Below is a small trained network, with its code and all its weights. Each question gives an input and a target symbol and asks what happens when units are switched off, that is, made to give their printed mean instead of their output.

import numpy as np


def w(rows, s, z=0):
    codes = np.array(rows[::2]) - 128.0
    scale = np.full(codes.shape[1], s)
    scale[-1] = z or s
    return codes * scale


def f(y):
    return np.maximum(y, 0)


def softmax(a):
    e = np.exp(a - a.max(-1, keepdims=True))
    return e / e.sum(-1, keepdims=True)


def log_softmax(a):
    a = a - a.max(-1, keepdims=True)
    return a - np.log(np.exp(a).sum(-1, keepdims=True))


def net(x, mask):
    ids = ['ΓΔΘΠΣαβζηλμξτφω'.index(c) for c in x.split()]
    T = len(ids)
    res = E[ids] + P[:T]
    r = res
    for j in range(2):
        rows = slice(2 * j, 2 * j + 2)
        q, k, v = (r @ M[0][rows].T for M in (Q, K, V))
        z = softmax(np.where(np.tri(T) > 0, q @ k.T / 2**0.5, -1e9)) @ v
        o = O[0][rows]
        res = res + np.where(mask[j], z, o[:, -1]) @ o[:, :-1]
    y = f(res @ A[0][:, :-1].T + A[0][:, -1])
    res = res + np.where(mask[2:6], y, B[0][:, -1]) @ B[0][:, :-1]
    return log_softmax(res[-1] @ U[:, :-1].T + U[:, -1])


Q, K, V, O, A, B = {}, {}, {}, {}, {}, {}
E = w([
[72,137,142,81,94,195,207,54,59,195,82,104],'Γ',
[132,137,111,141,151,110,178,69,54,97,95,118],'Δ',
[143,172,76,173,175,64,141,99,69,63,157,113],'Θ',
[128,80,165,101,135,114,197,160,86,140,46,172],'Π',
[103,179,100,169,124,103,89,179,129,102,127,99],'Σ',
[74,136,149,101,69,70,94,212,115,195,116,118],'α',
[129,172,101,121,154,59,138,205,134,104,154,107],'β',
[122,154,79,74,142,113,245,15,50,141,135,112],'ζ',
[97,94,147,47,141,93,248,161,127,181,130,126],'η',
[64,223,79,93,124,168,193,94,129,138,201,47],'λ',
[150,166,97,94,160,74,195,172,111,107,117,150],'μ',
[52,95,182,233,127,230,164,120,128,61,14,56],'ξ',
[83,190,119,145,116,176,145,130,97,107,114,105],'τ',
[85,167,138,74,74,133,145,183,74,213,90,144],'φ',
[130,91,153,176,149,131,148,159,105,85,23,110],'ω',
],0.012)
P = w([
[138,114,147,149,7,109,178,112,144,66,152,132],'0',
[40,199,171,197,149,110,166,115,120,131,149,212],'1',
[161,110,83,213,18,74,226,147,101,131,92,92],'2',
[67,161,154,147,169,106,131,107,134,134,101,156],'3',
[162,103,67,208,50,82,235,200,104,139,101,59],'4',
[65,126,130,110,194,112,98,111,115,122,94,133],'5',
[167,103,68,207,74,89,240,220,78,143,117,67],'6',
[55,102,97,82,217,129,72,119,88,123,94,117],'7',
[149,102,49,202,76,97,243,230,92,143,131,62],'8',
[88,110,100,93,230,126,49,129,53,119,87,124],'9',
],0.011)
Q[0] = w([
[64,179,172,106,186,128,60,83,135,114,163,220],'head 1',
[82,208,73,155,107,8,190,194,54,179,93,63],'head 1',
[148,122,84,200,109,108,227,180,66,118,65,2],'head 2',
[164,107,112,119,53,120,102,170,143,211,180,57],'head 2',
],0.0082)
K[0] = w([
[182,146,154,160,44,91,118,138,90,156,162,145],'head 1',
[118,112,100,70,174,114,42,147,67,147,121,123],'head 1',
[76,103,97,70,251,155,77,149,92,118,91,92],'head 2',
[101,143,116,90,99,79,103,110,119,182,148,124],'head 2',
],0.013)
V[0] = w([
[93,85,181,214,134,148,104,144,109,73,18,125],'head 1',
[83,161,127,182,89,188,99,48,123,114,144,72],'head 1',
[167,133,104,187,160,91,108,106,128,39,150,108],'head 2',
[125,70,118,118,143,158,244,36,93,128,122,156],'head 2',
],0.011)
O[0] = w([
[106,76,114,122,136,139,112,68,161,82,184,245,254],'head 1',
[113,69,49,34,186,145,162,206,121,128,112,144,121],'head 1',
[100,94,33,212,93,107,173,68,161,229,104,110,130],'head 2',
[139,143,185,196,198,159,157,227,53,186,182,109,182],'head 2',
],0.011,0.0081)
A[0] = w([
[46,186,142,130,255,126,123,169,72,176,81,105,201],'neuron 1',
[84,101,128,89,222,160,71,108,167,109,151,246,31],'neuron 2',
[119,67,10,173,102,88,146,54,200,175,93,114,74],'neuron 3',
[144,72,73,35,132,119,40,59,188,74,83,136,2],'neuron 4',
],0.0068,0.003)
B[0] = w([
[167,95,121,78,132,84,174,3,252,124,146,161,246],'neuron 1',
[166,163,154,117,108,20,66,130,114,153,95,21,222],'neuron 2',
[130,199,201,73,175,137,53,208,164,168,104,162,225],'neuron 3',
[212,93,128,180,64,254,113,131,80,172,234,76,166],'neuron 4',
],0.0077,0.011)
U = w([
[39,118,120,131,117,79,138,58,213,86,137,255,199],'Γ',
[86,163,125,141,175,148,146,194,89,198,100,124,107],'Δ',
[229,166,211,141,170,150,77,124,93,176,154,14,40],'Θ',
[147,91,137,102,169,115,68,143,88,163,167,36,134],'Π',
[207,102,129,169,109,130,166,138,168,189,159,83,2],'Σ',
[130,114,81,98,95,104,190,166,147,120,89,57,105],'α',
[142,197,173,77,135,71,90,71,174,136,45,54,123],'β',
[101,63,54,197,103,168,180,154,98,178,176,129,145],'ζ',
[124,144,98,200,60,116,178,147,79,169,119,61,127],'η',
[140,108,146,91,190,174,147,175,141,95,165,144,60],'λ',
[99,188,148,64,149,139,145,177,56,53,81,114,146],'μ',
[29,109,48,102,127,162,179,192,77,76,107,162,214],'ξ',
[95,140,166,178,154,199,134,170,50,137,201,164,120],'τ',
[185,123,110,119,103,210,119,161,184,170,149,168,86],'φ',
[169,88,105,119,11,129,164,102,139,69,150,108,88],'ω',
],0.0062,0.006)

Each question gives the input, a string of symbols that net reads in full, and the target symbol t.
The units are the heads (2 rows each of Q, K, V and O) and the neurons (one row each of A and B). Each row of codes is followed by its name. A weight is (code - 128) times the scale printed after its matrix; where a second scale follows, it is the last column's (O, A, B and U).
mask holds one flag per unit, heads first, then neurons. A switched-off unit (its flag False) gives its mean, the last column of its rows in O or B, instead of its output. The means were averaged over made-up inputs and are rounded, as every weight is.
A unit's drop is (log p(t) with every unit on - log p(t) with that unit switched off) / (log p(t) with every unit on - log p(t) with every unit switched off).
The circuit of an input: a set's keep is (log p(t) with only the set's units on - log p(t) with every unit switched off) / (log p(t) with every unit on - log p(t) with every unit switched off). Starting from all 6 units, units are removed one at a time, each time the one whose removal leaves the highest keep (on an exact tie, the one counted first), for as long as the keep stays at least 0.8.
circuit, biggest first: the units of the circuit, biggest drop first
most important unit: the unit with the biggest drop
k most important neurons: the k neurons with the biggest drops, biggest first
which heads matter: for each layer, one digit per head in row order, 1 if its drop is at least 0.15 and else 0, layers parted by /
input ω ω ω φ φ Σ Σ, target φ: circuit, biggest first -> [head 2; neuron 3; neuron 4; neuron 2]
input ω τ α Σ α Π Π, target τ: 2 most important neurons -> [neuron 1; neuron 2]
input ξ ω τ λ Σ φ Σ β η, target β: most important neuron -> [neuron 3]
input Π α β ω Π, target Γ: which heads matter -> 10
input Σ η τ Γ α, target λ: circuit, biggest first -> [head 2; neuron 1; head 1]
input λ β ω, target β: 2 most important neurons -> [neuron 3; neuron 4]
input β α Σ, target ω: 2 most important neurons -> [neuron 4; neuron 3]
input λ α Σ λ ξ, target α: which heads matter -> 10
input ω τ Π, target ξ: circuit, biggest first -> [head 1; neuron 1]
input Π η ω τ ω Γ ω Σ Π, target φ: circuit, biggest first -> [head 2; neuron 3; neuron 4]
input ω ω η Θ λ ξ ω Σ ω α, target Γ: 3 most important neurons -> [neuron 2; neuron 1; neuron 4]
input Γ τ ω ζ ω, target Σ: circuit, biggest first -> [neuron 1; head 2; head 1]
input β α Δ λ α, target α: circuit, biggest first -> [head 1; neuron 1]
input ω ξ α α ξ, target ω: circuit, biggest first -> [head 2; neuron 4]
input λ ω ω α Π, target ω: most important neuron -> [neuron 4]
input β η λ ω ξ ξ Σ, target Π: circuit, biggest first -> [neuron 2; head 1; neuron 4]
input ω ω Σ Π μ, target τ: circuit, biggest first -> [head 2; head 1; neuron 1]
input ω Π α ξ Σ Π ω β Δ, target β: circuit, biggest first -> [head 2; neuron 3]
input α Π ω η α ω ω μ Δ, target η: circuit, biggest first -> [head 1; neuron 3]
input α ω Σ ξ Σ ζ ω ω Σ, target Γ: most important unit -> head 1
input Π Σ Π Π ω Σ η, target φ: 3 most important neurons -> [neuron 3; neuron 4; neuron 2]
